Each row has a class, written after it.
[-16  -8  18  -5 -58  -1 -30  48 -65 -17  -8 -15 -19 -21   4   2  55  50
 -47  33  16  52 -11  -7  13 -13   2 -38  24  -1 -16 -36] | K_864
[-18   6   1  44   1 -10 -55  -6  48  55  -6 -14 -16  70 -13   3   3  20
 -29   3   8 -42 -46  19  -7  10  14   5  -5  -6 -36  -8] | K_22
[-21   3 -16 -38   0 -31 -11 -46 -15  36  -6 -18  12  38 -25  19 -24 -31
  33 -22  70 -46 -37 -15   5  12  32  29 -40   7   9  24] | K_205
[-17   1  26  74  -7 -35 -43  63   4  31  -8 -17   2  57 -38  44  60  31
 -79  22  -5  23 -68  19 -23  64  19 -54 -41 -52   9 -31] | K_22
[-39  29  11 -19 -15  26   5  16 -85 -43  14 -17   1 -41 -24  27   6  12
 -26  -8  -9  62  -6  -8  -8  35 -16  12  -4 -13 -16 -64] | K_628
[-45  18  39  34   3   9 -14  36 -30 -13  12 -15   7 -11 -33  34  -9  -6
 -38 -31 -32  65 -54   7   3  61   2 -16 -41 -39  -6 -12] | K_566
[ 30 -19 -12 -16  -4  -3  11  -5  30 -42 -35 -11  47  36  42  22 -37   6
 -26 -17  -1  -9 -19  18 -18   3 -39  22  15 -24  44   4] | K_482
[-32  -6   4 -66 -38  34  15  -3 -91 -44  10 -20 -13 -51  54  -2  -5  41
 -22  65  34  67  43 -53  42 -59 -52 -64  54  26   0 -29] | K_783
[ -19  -21   31   25  -16    0   -2  110  -29  -66  -14   -5  -26  -35
  -61   58   11  -12  -53   25  -45   34  -31   -8  -65  103   59  -43
  -35 -107   38  -86] | K_22
[ 17  14 -14  42 -26  -1 -38 -21   2  34  -4 -12 -10  55 -14  -2  22  36
  -4  12  40 -26 -35   1  -2 -21 -10  39  16  33 -19  15] | K_558
[ 20 -27  18 -19 -15   1   0  35 -44 -62  -8  -9  25 -11  25  24  -2  24
 -46  -5  23  35  16   9 -16  18 -21  20  39 -18  73 -25] | K_558
[ 10  16  -1  68 -10   1 -51  13  22  19 -11  -4   3  37  -5   0  -4  46
  -3   5 -10  -2 -26   0  -4  -8 -32  17  14  35 -11  -8] | K_566
[-13 -17  20  12  45 -21  -1   7  65 -12 -22   2  38  61  -4  14 -28 -19
 -66 -45 -65 -29 -63  16 -17  41  18  19 -22 -71  46 -11] | K_566
[  6   4  -8  10 -10  19  21  59  -2 -40  -2   4 -20 -20 -36  30  -6 -26
   6  10   3   3 -24 -13 -24  65  24 -12 -37 -35  23 -23] | K_482
[-23   4  45  46 -13 -28 -63  55 -36 -27 -16  -4 -10  -4 -40  18  32  59
 -69  27 -22  54 -19  -8   7  43  31 -55  -9 -42   2 -62] | K_205
[-53  25  11 -29 -22  26 -40   0 -58   1  -9  -2   0 -10 -10  27 -18  15
 -32   0 -13  43 -19   4  22  34 -20   5 -26 -15 -39 -29] | K_628
[  4  24 -41 -27 -28  19  26 -68  31  60  20 -54   6  19  43 -12 -10 -15
  42 -13  56 -51 -41  15  11 -68 -72  18  23  74 -28  57] | K_482
[ 19  43 -11  21  19  17  38 -26  20  14 -10   2  -4   7  -2  -3  14 -20
  56 -31 -10 -31  -9  26  18 -43  -1  -7 -11  46 -26  -5] | K_22
[-11  21 -25 -57   2 -19 -41 -51 -10  53 -10 -11  36   3 -42  14 -19 -25
  22 -14  41 -62 -58 -18  12  17  25  40 -10   8  47  13] | K_628
[ -6  10  34  62  -7 -26 -34  37   1   7  -2   4 -15  61 -30  18  65  41
 -79  -6 -38  16 -39  -5   0  61  25 -28  -5 -21  35 -63] | K_205
[-22   9   7  23   5  -4   6   1  29  44  21 -36  -2  17  -7  -7  25 -14
 -60   7 -46 -21 -76 -25 -21  17   4 -45  11 -38  14 -12] | K_205
[-36 -37  72   4  35 -28 -15  21 -12 -52 -15  -3  32  13  -4  37 -10  11
 -82 -35 -57  44 -12  17 -12  59  18 -22 -12 -83  64 -43] | K_782
[ -7 -33  37 -98 -22   9 -23   3 -65 -90 -20  -9  19 -32  52  10 -19  38
 -39  32  30  54  57   3  20  -4 -27   2  49 -20  29 -27] | K_558
[ 21 -14  15  -7  18  27  15 -10  28 -11  -1   1   9  31  35  -1  -7  -9
 -23  -8 -11   6 -29  -1 -12  -6  -8  12  19 -46  45  37] | K_783
[ 27  -9  -4 -13 -19  53  16  60  11 -22  10   0 -27 -23 -31   8   7 -16
  21  16 -29  12 -40 -11 -19  64  -9  14 -56 -54  36  20] | K_783
[-18  -1  24  18 -47   4 -35  33 -81 -37   7   5 -32 -22 -14  14  47  71
 -51  40  11  79  22 -34  19  23 -10 -29  31   7   7 -58] | K_482
[-30 -12  10  36 -19   4 -60  13 -19   8 -13  -5 -18  40 -15  15  24  16
 -53  25  -5   8 -22  -8  -5  21  18 -28  11  -1  17 -41] | K_205
[-33  46  20 -20 -33  24 -17  33 -88 -65  18   0 -24 -58  -9  19 -12  36
 -30  -2  24  86  15 -11  24  21  -8   7  28  -2 -26 -63] | K_628
[ 42  29 -22 -12 -32  64  22  34   7 -31 -12  -5 -36 -20  -5  13  10 -19
  52  23  18 -10 -28   4 -28  18 -12  28 -12  -6  -9   5] | K_482
[-31 -13   2 -26   1 -44 -29  19 -40 -12 -10 -12  31   8 -70  34 -13  -9
 -31  -1  29  -5 -17  -9   8  90  51   3 -41 -35  54 -58] | K_22
[-18   1   3  36 -20  -7 -31  -9  -6  25  -8   0  -9  39  -2  -6  21  35
 -34  34  20  14  -7   5  16 -16  -2 -28   0  12 -11  -7] | K_864
[  4   8  16  -4 -37  -2 -58 -18 -41  24  -4 -27  -2   9   6 -10  48  66
  18  57  38  12  18 -10  27 -25 -54  -1  42  83 -15  -9] | K_482
[-11  -9 -15 -89 -33 -15 -53 -50 -39  32 -17 -27  11 -11  -7  14 -34 -16
  42   3 114 -57  -8  -2  12 -10  35  43  16  30  10  27] | K_558
[-26   1  38  11 -31 -34 -52  33 -53  -3  -4 -21 -13  -6 -30  36  42  53
 -48  55   1  26  -8 -15 -13  30  17 -48  15   0  13 -62] | K_558
[-14   9 -18 -82 -19  -1 -12 -66 -54  19  -9 -23  14  -7  -2   4 -33   4
  66  10  69 -29  16 -24  25 -21 -28  49   0  54   6   2] | K_782
[ 29  20  41  13   1  12   4 -10  27 -21   5  -2 -24  -4 -14  -8  48 -15
  35 -18 -56  -8  -2  12  -8  14  16  -4  19  19  28 -18] | K_205
[ 18  32  14  12  18   4  41  37 -42 -59 -22  21   6 -30 -29   8  32   8
  -8   3 -42  24  25 -13  21  21  29 -32   8  -4  30 -91] | K_22
[  3  18  -7  -8  -8  47  13  44  34 -10  24   9 -45 -12 -25  12   4 -38
  21  18 -12 -21 -37 -12 -19  53  -4  -1 -39 -26  11   6] | K_628
[  1  14   2  -9 -31  35  38  77 -17 -49  24 -11 -41 -26 -21  23   0 -31
   6   5   6  27 -38  -8 -31  57  18  -3 -28 -39   6 -18] | K_864
[ 41  23   1 -56 -18  28 -11 -30 -22 -30  -8   7  -6 -44  23 -17  31  -4
  82   1  15  10  46  17  32 -57   6   4  51  79  17   5] | K_783
[ -8   6 -39 -81 -14 -17 -11 -43 -70  19  27  14   1 -20 -20   0  13 -21
  52  18  80 -13  44 -37   3   2   1  69  19  60  64  -3] | K_628
[  4   3  32   3   5   1 -13  -9 -22 -10 -24   4  14 -37 -25  -1  32  13
   4 -26 -66   7   6   4   5  17  23 -14   8  -6  24 -53] | K_782
[-35   5  25  19 -25  -3 -47  12 -36   6 -10 -16 -28  -3 -28   5  29  45
 -34  55  16  10   7 -10  19   4  13 -50  15   5 -22 -63] | K_22
[ -2   9 -15 -47 -23  50  24  61 -39 -48   8  24 -49 -67   7   4 -39  -1
  17  49  27  40  36 -34   1  40 -15  10 -17 -30  -3 -13] | K_482
[ 12 -28  34 -15  12  17 -16  10  -4 -54   0   0   8  18  29  -8  -8  22
 -37 -36 -16  27  11   2  -7  32 -12  39  26 -37  41 -16] | K_205
[-14  33   6   2 -22  11 -20 -13 -34   5  -1 -30  15 -22 -32  25 -23   4
  -3 -31   3  15 -37  14  -2  41   9  14 -14  -6 -24 -19] | K_558
[-10   5  -6  15  -4  12  39  -8  12  32  21 -33   0   9  44   4  19 -20
 -23  -8 -42   6 -45  -7 -36 -28 -45 -35  15  -7   1  14] | K_205
[ -7  -1 -13  38 -33  11 -39 -32  -2  49   1   1 -23  38  17 -16  27  22
   9  30  36   6   6  10  -3 -42 -10  -3  17  43 -39  23] | K_864
[-17  19   9   7   3  34  46  40 -14  -6  25   0 -32 -21 -46  26  13 -33
   6  -2 -45  27 -55 -30  -6  62  24 -36 -72 -54   4  -1] | K_783
[  1 -25  29 -55  -9   3  12  -1 -28 -74  -9  -2  13  -5  59   5 -15  25
 -32  -4  23  44  58  16  15  -3 -38  15  47   1  32 -24] | K_482
[  -8   -5   35   72  -14   31   40   96   19  -45   17  -19  -39   -7
  -67   36   20  -47  -54   -5  -58   28  -72   14  -51  110   19  -32
  -67 -100   50  -30] | K_205
[ 11  18  20  51  50 -11 -20 -11  64  41 -29  10  16  35 -22  -3  21 -10
  30 -48 -43 -66 -47  22  -1 -13  44  -4 -23  19  -9   3] | K_566
[-34   4   7 -68   1 -20 -41 -15 -60  16  -8  -7  14 -30 -17  28 -29  13
  16  -1  64   3 -10 -20  34  12  18   5 -15  13  32   8] | K_482
[-23  -3  26  31 -47 -11 -62   3   6  50 -18   1 -46  51  -2   4  36  40
 -25  28 -34 -14 -13   9   9  -7 -15   6  14  30 -25 -27] | K_782
[ 10  19   2  62  19   9  22  63  74  23  19  -5 -19  26 -55  27   0 -58
 -11 -17 -48 -29 -95   9 -58 104  33   3 -72 -82  29   9] | K_782
[  0  26  -7  63 -25  -1 -34 -22  25  36   7 -25 -25  73  -4  -7  38  28
 -14 -12  14 -23 -52   1  -2 -18  -2  -1  14  36 -50  -9] | K_205
[ 17 -35  -8 -53  -3  21   6 -53 -13 -19 -16  -7  25  41  66   4 -10   0
  22 -20  29  -4  28  14  -9 -42 -49  49  35  16  18  23] | K_22
[-34 -14  13 -55  -2 -27 -44  -4 -63   5 -20 -27  20   1 -31  20 -23  -3
   5  11  76 -17 -25 -26   7  24  36  17 -23 -16  15  -3] | K_205
[  -4   -4  -38  -88  -29   45   30  -72  -68   -2   17  -26    4  -45
   70  -35    9   15   33   51   47   33   61  -23   19 -104  -75    3
   65   62   -5   15] | K_783
[  4  13 -34 -23  -3  -2  36 -50  16  56  25 -49  30  -6  27 -28   0  -7
   1  -9 -10 -44 -43 -15 -10 -50 -47  12  33  26 -21  28] | K_558
[ 14  -1   8  21 -42  52  19  68 -12 -22   6   2 -51 -12 -26  26  20 -15
  19  19 -22  17 -31 -20 -31  69 -16   4 -44 -38   9  -9] | K_782
[-36  13   1 -11  16  22  45   5 -19  10  16 -25   6 -14  15   7   7  -4
 -50  22 -13 -11 -48 -40   1 -27 -38 -50  13 -18  15 -21] | K_628
[-52 -16  21 -21  -5 -34 -49   9 -14  35  -6 -14  15   3 -50  37 -17 -21
 -37 -33  41 -41 -51  -6   3  70  61 -10 -35 -37  28 -18] | K_628
[-14   6 -17 -15 -26   5 -33 -38 -29  41 -17 -13 -14  36  26 -21  16  37
  18  40  28 -30  16 -20  12 -57 -31  28  37  65 -58 -20] | K_782
[-14   4 -10 -34 -43   0  47 -20 -37   9  20 -48   6 -36  21  -7  15   4
 -28  14  -5   5  -1 -12  -9 -22 -43 -14  36  14 -19 -27] | K_558
[-30  21 -24 -55 -24  67   0 -37 -67 -10   1 -19 -12 -15  34  -3 -22  19
  35 -10  33  34   7  18  27 -58 -53  31  -6  52 -55   3] | K_864
